Here is a tiny trained network, its code and every weight. The questions are about switching its units off for an input and a class, where a switched-off unit gives its printed mean instead of its output.

import numpy as np


def w(rows, s, z=0):
    codes = np.array(rows[::2]) - 128.0
    scale = np.full(codes.shape[1], s)
    scale[-1] = z or s
    return codes * scale


def norm(h):
    return h / np.sqrt((h * h).mean(-1, keepdims=True) + 1e-5)


def f(y):
    return np.maximum(y, 0)


def log_softmax(a):
    a = a - a.max(-1, keepdims=True)
    return a - np.log(np.exp(a).sum(-1, keepdims=True))


def net(x, mask):
    res = np.array(x, float).reshape(1, 5) / 4 @ E
    u = 0
    for l in range(2):
        y = f(norm(res) @ A[l][:, :-1].T + A[l][:, -1])
        res = res + np.where(mask[u : u + 4], y, B[l][:, -1]) @ B[l][:, :-1]
        u += 4
    return log_softmax(norm(res)[-1] @ U[:, :-1].T + U[:, -1])


A, B = {}, {}
E = w([
[116,135,129,128,127,141,146,124],'x0',
[124,106,7,155,78,211,92,140],'x1',
[28,75,146,53,168,130,81,80],'x2',
[132,136,146,110,123,145,114,137],'x3',
[126,126,134,127,124,142,141,119],'x4',
],0.014)
A[0] = w([
[130,109,30,162,12,201,104,166,91],'0.n1',
[99,115,111,42,172,80,129,80,70],'0.n2',
[193,179,181,112,75,102,113,133,74],'0.n3',
[26,106,24,110,111,180,2,75,2],'0.n4',
],0.008,0.0081)
B[0] = w([
[186,207,149,178,106,102,26,95,254],'0.n1',
[151,172,127,82,180,95,74,104,163],'0.n2',
[87,146,102,134,183,127,168,212,170],'0.n3',
[49,7,152,107,144,181,255,227,224],'0.n4',
],0.0092,0.0088)
A[1] = w([
[171,149,85,148,87,110,58,86,2],'1.n1',
[206,183,178,161,166,29,254,205,156],'1.n2',
[31,105,186,24,225,70,105,71,15],'1.n3',
[126,25,62,77,88,135,72,51,176],'1.n4',
],0.0086,0.002)
B[1] = w([
[157,254,167,157,173,160,144,133,162],'1.n1',
[15,26,90,73,116,235,158,217,252],'1.n2',
[166,176,141,175,143,77,89,58,205],'1.n3',
[67,108,132,58,86,166,166,210,159],'1.n4',
],0.0098,0.013)
U = w([
[22,10,122,53,155,226,195,239,239],'0',
[208,129,98,103,137,98,167,100,3],'1',
[91,148,204,68,230,39,100,26,174],'2',
[184,152,99,138,129,94,152,89,3],'3',
[162,162,123,114,104,82,141,121,17],'4',
[219,228,79,229,87,175,105,185,239],'5',
[211,121,109,103,126,110,164,88,4],'6',
],0.013,0.0054)

Each question gives the input, the list of numbers given to net, and the class t.
The units are the neurons (one row each of A and B). Each row of codes is followed by its name. A weight is (code - 128) times the scale printed after its matrix; where a second scale follows, it is the last column's (A, B and U).
mask holds one flag per neuron, layer by layer. A switched-off neuron (its flag False) gives its mean, the last column of its row in B, instead of its output. The means were averaged over made-up inputs and are rounded, as every weight is.
A unit's drop is (log p(t) with every unit on - log p(t) with that unit switched off) / (log p(t) with every unit on - log p(t) with every unit switched off).
The circuit of an input: a set's keep is (log p(t) with only the set's units on - log p(t) with every unit switched off) / (log p(t) with every unit on - log p(t) with every unit switched off). Starting from all 8 units, units are removed one at a time, each time the one whose removal leaves the highest keep (on an exact tie, the one counted first), for as long as the keep stays at least 0.8.
units of the circuit, in order: the units of the circuit, biggest drop first
top k neurons: the k neurons with the biggest drops, biggest first
top k neurons in layer l: the k neurons of layer l with the biggest drops, biggest first
drop of u: that unit's drop, to one decimal
input [-7,1,-4,5,1], class 5: units of the circuit, in order : (0.n4)
input [-5,6,-1,-6,1], class 5: top 2 neurons : (0.n1 1.n2)
input [-7,0,7,-1,7], class 2: top 3 neurons : (1.n3 1.n2 0.n2)
input [4,0,2,-7,1], class 2: top 2 neurons : (1.n2 1.n3)
input [3,1,0,2,-8], class 5: top 2 neurons in layer 1 : (1.n2 1.n4)
input [3,-5,1,2,-7], class 2: top 2 neurons : (1.n3 0.n4)
input [-1,0,-8,-4,-3], class 0: top 2 neurons : (1.n2 1.n3)
input [0,8,0,1,6], class 5: top 2 neurons : (0.n1 1.n2)
input [-4,0,-8,3,6], class 0: top 2 neurons in layer 1 : (1.n2 1.n3)
input [5,-7,-8,-5,-6], class 0: drop of 1.n2 : 0.2
input [1,0,7,4,-2], class 2: drop of 1.n2 : 0.7
input [-4,-1,6,-7,8], class 2: drop of 1.n3 : 0.3
